Here is a tiny trained network, its code and every weight. The questions are about switching its units off for an input and a class, where a switched-off unit gives its printed mean instead of its output.

import numpy as np


def w(rows, s, z=0):
    codes = np.array(rows[::2]) - 128.0
    scale = np.full(codes.shape[1], s)
    scale[-1] = z or s
    return codes * scale


def f(y):
    return y / 2 * (1 + np.tanh(0.7978845608 * (y + 0.044715 * y**3)))


def log_softmax(a):
    a = a - a.max(-1, keepdims=True)
    return a - np.log(np.exp(a).sum(-1, keepdims=True))


def net(x, mask):
    res = np.array(x, float).reshape(1, 4) / 4 @ E
    y = f(res @ A[0][:, :-1].T + A[0][:, -1])
    res = res + np.where(mask, y, B[0][:, -1]) @ B[0][:, :-1]
    return log_softmax(res[-1] @ U[:, :-1].T + U[:, -1])


A, B = {}, {}
E = w([
[15,93,72,87],'x0',
[168,163,55,135],'x1',
[179,180,157,14],'x2',
[155,3,100,94],'x3',
],0.0048)
A[0] = w([
[128,128,128,129,116],'N1',
[127,128,126,126,158],'N2',
[128,127,128,130,103],'N3',
[131,132,132,130,113],'N4',
[187,172,255,83,248],'N5',
[195,189,139,166,158],'N6',
[22,216,82,156,203],'N7',
[127,113,96,224,222],'N8',
[127,128,128,127,144],'N9',
[111,140,111,118,150],'N10',
[115,106,128,107,202],'N11',
[126,124,109,112,215],'N12',
[129,102,97,95,255],'N13',
[123,122,93,100,250],'N14',
[128,128,129,130,108],'N15',
[162,197,117,114,204],'N16',
[128,128,129,128,127],'N17',
[53,119,173,171,180],'N18',
[39,127,167,203,187],'N19',
[164,145,191,101,193],'N20',
[130,125,125,127,136],'N21',
[126,125,127,124,149],'N22',
[124,130,123,129,126],'N23',
[138,122,126,152,113],'N24',
[146,135,156,115,141],'N25',
[128,128,127,127,137],'N26',
[128,128,128,127,144],'N27',
[132,232,107,94,251],'N28',
[130,131,130,128,116],'N29',
[128,127,128,126,151],'N30',
[134,134,133,133,101],'N31',
[140,137,142,124,130],'N32',
[129,128,129,130,105],'N33',
[128,128,127,126,150],'N34',
[137,141,133,130,104],'N35',
[107,121,148,129,196],'N36',
[111,123,144,128,186],'N37',
[128,128,129,129,117],'N38',
[128,127,127,127,143],'N39',
[75,49,114,61,213],'N40',
[176,89,138,215,140],'N41',
[70,111,176,144,211],'N42',
],0.014,0.00092)
B[0] = w([
[129,128,127,128,127],'N1',
[127,127,131,128,131],'N2',
[129,128,126,128,126],'N3',
[126,131,122,126,127],'N4',
[73,254,86,139,254],'N5',
[118,102,56,83,209],'N6',
[154,124,247,173,255],'N7',
[169,118,57,198,212],'N8',
[127,128,129,128,130],'N9',
[132,127,146,121,139],'N10',
[119,101,141,126,146],'N11',
[124,120,149,120,143],'N12',
[115,100,172,113,166],'N13',
[119,115,163,108,159],'N14',
[129,129,126,128,126],'N15',
[91,105,97,85,189],'N16',
[128,128,128,128,128],'N17',
[70,133,127,174,197],'N18',
[66,142,112,197,232],'N19',
[106,185,104,142,178],'N20',
[130,126,131,128,129],'N21',
[127,124,132,127,130],'N22',
[129,130,131,129,129],'N23',
[145,124,112,132,132],'N24',
[118,151,115,137,140],'N25',
[128,128,129,128,129],'N26',
[128,128,129,128,130],'N27',
[92,79,112,63,221],'N28',
[126,129,125,127,127],'N29',
[127,127,130,129,130],'N30',
[127,132,119,123,127],'N31',
[119,141,116,127,132],'N32',
[129,129,126,128,126],'N33',
[127,127,130,128,130],'N34',
[123,130,116,120,129],'N35',
[108,123,131,137,140],'N36',
[112,125,130,135,137],'N37',
[128,128,127,128,127],'N38',
[128,127,130,128,129],'N39',
[105,19,157,102,232],'N40',
[204,95,76,115,188],'N41',
[78,122,135,155,173],'N42',
],0.05,0.0049)
U = w([
[101,193,175,181,199],'0',
[150,74,203,63,121],'1',
[121,219,75,89,8],'2',
[95,93,92,129,202],'3',
[254,127,105,142,77],'4',
],0.0062,0.0011)

Each question gives the input, the list of numbers given to net, and the class t.
The units are the neurons (one row each of A and B). Each row of codes is followed by its name. A weight is (code - 128) times the scale printed after its matrix; where a second scale follows, it is the last column's (A, B and U).
mask holds one flag per neuron, in row order. A switched-off neuron (its flag False) gives its mean, the last column of its row in B, instead of its output. The means were averaged over made-up inputs and are rounded, as every weight is.
A unit's drop is (log p(t) with every unit on - log p(t) with that unit switched off) / (log p(t) with every unit on - log p(t) with every unit switched off).
The circuit of an input: a set's keep is (log p(t) with only the set's units on - log p(t) with every unit switched off) / (log p(t) with every unit on - log p(t) with every unit switched off). Starting from the 12 units with the biggest drops (on a tie, the unit counted first), units are removed one at a time, each time the one whose removal leaves the highest keep (on an exact tie, the one counted first), for as long as the keep stays at least 0.8.
circuit, biggest first: the units of the circuit, biggest drop first
most important unit: the unit with the biggest drop
top k neurons: the k neurons with the biggest drops, biggest first
drop of u: that unit's drop, to one decimal
input [-1,-2,-6,7], class 4: circuit, biggest first	[N41 N8]
input [0,2,3,1], class 2: circuit, biggest first	[N7 N40]
input [-4,7,2,2], class 2: most important unit	N40
input [-2,0,0,-7], class 2: circuit, biggest first	[N40 N6]
input [-1,5,0,-4], class 1: circuit, biggest first	[N5 N19]
input [-3,8,4,8], class 1: circuit, biggest first	[N5 N8]
input [-6,-4,-3,3], class 4: circuit, biggest first	[N41 N28]
input [6,-7,8,-4], class 0: top 3 neurons	[N5 N6 N7]
input [4,7,-8,-4], class 0: top 2 neurons	[N7 N19]
input [8,7,-7,2], class 0: top 4 neurons	[N7 N8 N19 N28]
input [2,6,-4,4], class 4: top 2 neurons	[N8 N28]
input [-5,8,-6,1], class 4: drop of N9	0.0
input [3,8,-4,8], class 1: drop of N5	0.1
input [2,3,-6,2], class 4: drop of N5	0.2
input [-4,-4,-6,6], class 4: most important unit	N41
